[[129 126 135 131]
 [157 138 131 146]
 [154 138 137 154]]
->
[131 131 138]

[[ 99 122 132 131]
 [124 123 129 131]
 [130 126 123 124]
 [125 129 131 120]
 [127 122 124 129]]
->
[131 129 126 125]

[[137 136]
 [154 146]
 [137 136]
 [147 142]]
->
[136 154]

[[147 154 139 128]
 [154 146 136 133]]
->
[128 136]

[[129 140 139 134]
 [116 150 144 133]
 [114 131 138 125]
 [115 143 154 125]]
->
[134 144 131 115]

[[ 99 110]
 [113 105]]
->
[110 113]
---
[[115 155]
 [132 121]
 [119 151]
 [116 147]
 [120 150]
 [129 127]
 [124 138]
 [115 155]
 [117 146]
 [117 152]
 [132 116]
 [129 124]]
->
[[115 132 119 116 120 129 124 115 117 117 132 129]
 [155 121 151 147 150 127 138 155 146 152 116 124]]

[[125 122 124 119]
 [118 129 129 117]
 [129 118 117 129]
 [151 115 113 157]
 [148 115 114 147]
 [119 127 127 118]
 [141 126 127 148]
 [143 118 117 133]
 [121 125 126 118]]
->
[[125 118 129 151 148 119 141 143 121]
 [122 129 118 115 115 127 126 118 125]
 [124 129 117 113 114 127 127 117 126]
 [119 117 129 157 147 118 148 133 118]]

[[114 123 130 131 132 116 122 131 122 116 118 131]
 [133 144 126 132 127 130 138 124 144 132 149 123]
 [114 123 148 147 153 118 128 155 121 114 111 153]
 [126 109 152 132 141 133 114 150 108 123 109 142]
 [120 124 126 127 127 120 124 128 123 119 123 126]
 [126 119 129 119 121 127 118 125 119 123 127 118]
 [137 131 127 126 126 135 133 127 131 136 134 127]]
->
[[114 133 114 126 120 126 137]
 [123 144 123 109 124 119 131]
 [130 126 148 152 126 129 127]
 [131 132 147 132 127 119 126]
 [132 127 153 141 127 121 126]
 [116 130 118 133 120 127 135]
 [122 138 128 114 124 118 133]
 [131 124 155 150 128 125 127]
 [122 144 121 108 123 119 131]
 [116 132 114 123 119 123 136]
 [118 149 111 109 123 127 134]
 [131 123 153 142 126 118 127]]

[[126  99]
 [129 136]]
->
[[126 129]
 [ 99 136]]

[[131 124 127 126 112 129 135 132 124 120 122 128 149 127 133 136]
 [144 120 133 132 123 115 140 134 123 153 114 129 145 123 129 127]
 [136 132 124 118 115 146 125 125 143 130 126 133 129 143 108 116]
 [117 130 131 116 121 131 129 137 139 146 130 122 138 130 133 132]]
->
[[131 144 136 117]
 [124 120 132 130]
 [127 133 124 131]
 [126 132 118 116]
 [112 123 115 121]
 [129 115 146 131]
 [135 140 125 129]
 [132 134 125 137]
 [124 123 143 139]
 [120 153 130 146]
 [122 114 126 130]
 [128 129 133 122]
 [149 145 129 138]
 [127 123 143 130]
 [133 129 108 133]
 [136 127 116 132]]

[[124 131 123 125 127 130 130 125 125 124 131 126 125 126 125 124]
 [130 129 136 127 143 129 131 141 124 143 131 138 124 141 129 128]
 [125 150 123 126 127 146 146 125 133 123 145 127 136 129 128 124]]
->
[[124 130 125]
 [131 129 150]
 [123 136 123]
 [125 127 126]
 [127 143 127]
 [130 129 146]
 [130 131 146]
 [125 141 125]
 [125 124 133]
 [124 143 123]
 [131 131 145]
 [126 138 127]
 [125 124 136]
 [126 141 129]
 [125 129 128]
 [124 128 124]]

[[114 128 127 108 121 132 120 144 121]
 [127 129 133 127 127 127 137 124 125]
 [139 138 133 102 114 129 114 116 133]]
->
[[114 127 139]
 [128 129 138]
 [127 133 133]
 [108 127 102]
 [121 127 114]
 [132 127 129]
 [120 137 114]
 [144 124 116]
 [121 125 133]]
